Below are the code and all the weights of a small trained network. Each question names an input and a target symbol and asks about switching units off, where a switched-off unit gives its printed mean instead of its output.

import numpy as np


def w(rows, s, z=0):
    codes = np.array(rows[::2]) - 128.0
    scale = np.full(codes.shape[1], s)
    scale[-1] = z or s
    return codes * scale


def f(y):
    return y / 2 * (1 + np.tanh(0.7978845608 * (y + 0.044715 * y**3)))


def softmax(a):
    e = np.exp(a - a.max(-1, keepdims=True))
    return e / e.sum(-1, keepdims=True)


def log_softmax(a):
    a = a - a.max(-1, keepdims=True)
    return a - np.log(np.exp(a).sum(-1, keepdims=True))


def net(x, mask):
    ids = ['ΘΛΞΠΣΨαβγδεητφ'.index(c) for c in x.split()]
    T = len(ids)
    res = E[ids] + P[:T]
    u = 0
    for l in range(3):
        q, k, v = (res @ M[l].T for M in (Q, K, V))
        z = softmax(np.where(np.tri(T) > 0, q @ k.T / 3**0.5, -1e9)) @ v
        res = res + np.where(mask[u], z, O[l][:, -1]) @ O[l][:, :-1]
        u += 1
        y = f(res @ A[l][:, :-1].T + A[l][:, -1])
        res = res + np.where(mask[u : u + 4], y, B[l][:, -1]) @ B[l][:, :-1]
        u += 4
    return log_softmax(res[-1] @ U[:, :-1].T + U[:, -1])


Q, K, V, O, A, B = {}, {}, {}, {}, {}, {}
E = w([
[106,174,116,188,101,102,105],'Θ',
[152,130,23,118,196,85,63],'Λ',
[205,159,133,94,100,76,81],'Ξ',
[31,213,69,68,181,105,114],'Π',
[133,111,134,14,74,144,110],'Σ',
[119,95,65,230,59,17,192],'Ψ',
[193,172,124,177,67,88,68],'α',
[131,64,48,138,108,163,250],'β',
[13,159,186,113,78,74,39],'γ',
[121,160,136,185,137,88,124],'δ',
[201,160,125,98,134,89,81],'ε',
[254,132,158,101,138,66,109],'η',
[151,95,145,66,161,246,181],'τ',
[164,50,83,153,233,172,129],'φ',
],0.017)
P = w([
[154,72,93,220,121,250,137],'0',
[173,107,85,160,115,178,126],'1',
[168,111,106,138,97,136,131],'2',
[165,107,131,110,103,91,123],'3',
[151,107,155,94,97,53,130],'4',
[148,101,181,76,98,20,155],'5',
[126,108,192,65,88,1,164],'6',
],0.0095)
Q[0] = w([
[103,239,226,85,61,116,98],'L0H0',
[37,6,78,226,221,1,157],'L0H0',
[120,5,14,71,33,90,189],'L0H0',
],0.0049)
K[0] = w([
[135,254,185,79,57,153,122],'L0H0',
[170,118,104,182,141,49,127],'L0H0',
[179,60,27,112,28,109,144],'L0H0',
],0.0088)
V[0] = w([
[171,93,188,104,98,90,100],'L0H0',
[173,1,103,104,111,44,137],'L0H0',
[85,92,116,96,138,96,126],'L0H0',
],0.0076)
O[0] = w([
[185,2,77,109,105,187,126,170],'L0H0',
[127,117,17,95,112,223,92,254],'L0H0',
[158,73,45,93,188,135,46,160],'L0H0',
],0.0073,0.0046)
A[0] = w([
[52,123,181,171,111,119,182,99],'L0N0',
[87,167,209,245,113,67,222,39],'L0N1',
[211,93,65,215,232,4,109,254],'L0N2',
[2,164,135,229,184,128,123,131],'L0N3',
],0.0051,0.006)
B[0] = w([
[177,108,116,147,110,59,16,123],'L0N0',
[173,196,51,76,179,134,168,120],'L0N1',
[65,185,108,56,43,156,69,254],'L0N2',
[160,174,114,167,83,170,2,146],'L0N3',
],0.0089,0.0074)
Q[1] = w([
[241,142,119,128,178,70,118],'L1H0',
[157,82,158,205,253,16,138],'L1H0',
[96,110,124,65,105,149,110],'L1H0',
],0.0068)
K[1] = w([
[119,201,196,189,23,187,168],'L1H0',
[163,186,83,186,253,124,247],'L1H0',
[84,80,178,59,38,56,183],'L1H0',
],0.0044)
V[1] = w([
[154,95,76,95,160,145,121],'L1H0',
[143,202,86,171,51,253,158],'L1H0',
[59,79,79,144,153,48,137],'L1H0',
],0.0069)
O[1] = w([
[123,100,84,88,78,144,45,57],'L1H0',
[154,2,107,140,226,27,159,253],'L1H0',
[141,221,151,141,77,228,134,154],'L1H0',
],0.0076,0.0036)
A[1] = w([
[79,69,254,136,134,43,87,49],'L1N0',
[126,7,156,114,89,108,86,193],'L1N1',
[186,168,162,65,145,82,27,1],'L1N2',
[64,143,41,142,237,243,180,251],'L1N3',
],0.0067,0.0028)
B[1] = w([
[27,150,89,249,208,123,169,207],'L1N0',
[114,138,157,201,160,157,120,254],'L1N1',
[40,135,107,255,123,121,172,190],'L1N2',
[51,240,128,110,189,123,90,189],'L1N3',
],0.0087,0.0067)
Q[2] = w([
[76,142,254,69,170,180,52],'L2H0',
[7,105,108,161,102,215,160],'L2H0',
[208,195,37,68,116,130,173],'L2H0',
],0.0093)
K[2] = w([
[120,174,241,100,103,72,121],'L2H0',
[125,176,107,59,39,254,162],'L2H0',
[178,67,26,126,204,71,109],'L2H0',
],0.0085)
V[2] = w([
[48,75,162,222,123,207,157],'L2H0',
[167,70,224,179,2,45,100],'L2H0',
[157,122,219,118,215,170,82],'L2H0',
],0.0068)
O[2] = w([
[145,192,151,115,40,195,165,239],'L2H0',
[184,119,254,169,124,68,79,39],'L2H0',
[6,59,153,65,118,106,101,2],'L2H0',
],0.011,0.0081)
A[2] = w([
[103,79,76,129,2,39,199,83],'L2N0',
[41,149,166,63,149,100,148,252],'L2N1',
[68,153,102,176,98,18,50,93],'L2N2',
[117,170,69,85,143,205,137,98],'L2N3',
],0.0084,0.0039)
B[2] = w([
[98,129,204,103,202,141,102,182],'L2N0',
[241,194,154,102,136,146,100,171],'L2N1',
[197,77,108,11,120,111,135,184],'L2N2',
[119,92,191,164,118,89,125,251],'L2N3',
],0.012,0.016)
U = w([
[155,114,146,111,104,60,155,89],'Θ',
[59,123,45,142,56,66,64,133],'Λ',
[141,84,183,158,108,95,69,59],'Ξ',
[129,230,86,55,138,90,161,65],'Π',
[172,30,97,66,58,245,115,224],'Σ',
[177,158,71,190,144,173,104,173],'Ψ',
[153,133,254,173,155,34,124,77],'α',
[65,119,139,140,116,106,214,170],'β',
[103,175,179,128,43,129,98,254],'γ',
[142,114,131,110,105,90,143,81],'δ',
[134,94,155,136,105,99,110,101],'ε',
[144,67,176,164,106,115,52,23],'η',
[183,142,197,74,181,221,186,3],'τ',
[77,154,157,135,201,165,20,214],'φ',
],0.0077,0.0032)

Each question gives the input, a string of symbols that net reads in full, and the target symbol t.
The units are the heads (3 rows each of Q, K, V and O) and the neurons (one row each of A and B). Each row of codes is followed by its name. A weight is (code - 128) times the scale printed after its matrix; where a second scale follows, it is the last column's (O, A, B and U).
mask holds one flag per unit, layer by layer, with each layer's heads first. A switched-off unit (its flag False) gives its mean, the last column of its rows in O or B, instead of its output. The means were averaged over made-up inputs and are rounded, as every weight is.
A unit's drop is (log p(t) with every unit on - log p(t) with that unit switched off) / (log p(t) with every unit on - log p(t) with every unit switched off).
The circuit of an input: a set's keep is (log p(t) with only the set's units on - log p(t) with every unit switched off) / (log p(t) with every unit on - log p(t) with every unit switched off). Starting from the 12 units with the biggest drops (on a tie, the unit counted first), units are removed one at a time, each time the one whose removal leaves the highest keep (on an exact tie, the one counted first), for as long as the keep stays at least 0.8.
units of the circuit, in order: the units of the circuit, biggest drop first
unit that matters most: the unit with the biggest drop
top k neurons: the k neurons with the biggest drops, biggest first
k most important neurons of layer l: the k neurons of layer l with the biggest drops, biggest first
input Ψ Ψ τ γ γ α, target γ: units of the circuit, in order	L1H0, L0N2, L0H0
input τ Λ τ Ψ γ Λ γ, target Λ: top 2 neurons	L0N2, L1N0
input ε γ γ Ψ Ψ η, target Ψ: top 3 neurons	L1N2, L0N2, L2N3
input Ψ α Θ α, target α: top 2 neurons	L0N3, L1N0
input δ β φ α Ξ, target φ: units of the circuit, in order	L2N0, L2H0, L1N3, L2N2
input γ Π Ψ γ Σ γ, target Σ: units of the circuit, in order	L2N2, L2N3, L0H0
input α γ ε ε, target γ: top 3 neurons	L1N0, L0N2, L2N3
input η γ Θ Λ Ψ Σ α, target Ψ: unit that matters most	L1N2
input Λ Λ Π Ψ Π δ α, target Π: units of the circuit, in order	L2N3, L0H0
input β α δ, target β: units of the circuit, in order	L2H0, L1N3, L2N3
input γ γ Π Ψ γ, target Π: units of the circuit, in order	L1N0, L2N2, L2N3
input Ψ δ Σ Ψ φ τ Ψ, target φ: units of the circuit, in order	L2N0, L0H0
input Ψ γ τ Ψ, target γ: top 3 neurons	L1N0, L1N2, L0N2
input Π γ γ η, target γ: units of the circuit, in order	L0H0, L0N2, L1H0
input Ψ τ Ψ γ φ α Ψ, target γ: unit that matters most	L1N0
input Ψ Ψ Σ ε, target Ψ: top 2 neurons	L2N3, L2N2
input Ψ Ψ δ, target Ψ: units of the circuit, in order	L2H0, L2N0, L0N2
input Λ γ β γ, target β: 3 most important neurons of layer 1	L1N0, L1N3, L1N2
input γ φ Ξ, target γ: units of the circuit, in order	L1N0, L0H0, L2H0
input γ τ φ γ, target τ: top 3 neurons	L2N1, L1N0, L2N2
input Ψ Θ γ γ Ψ Ψ γ, target Ψ: unit that matters most	L0N2
input γ γ Ψ γ α φ, target φ: top 4 neurons	L1N3, L2N3, L2N2, L1N0
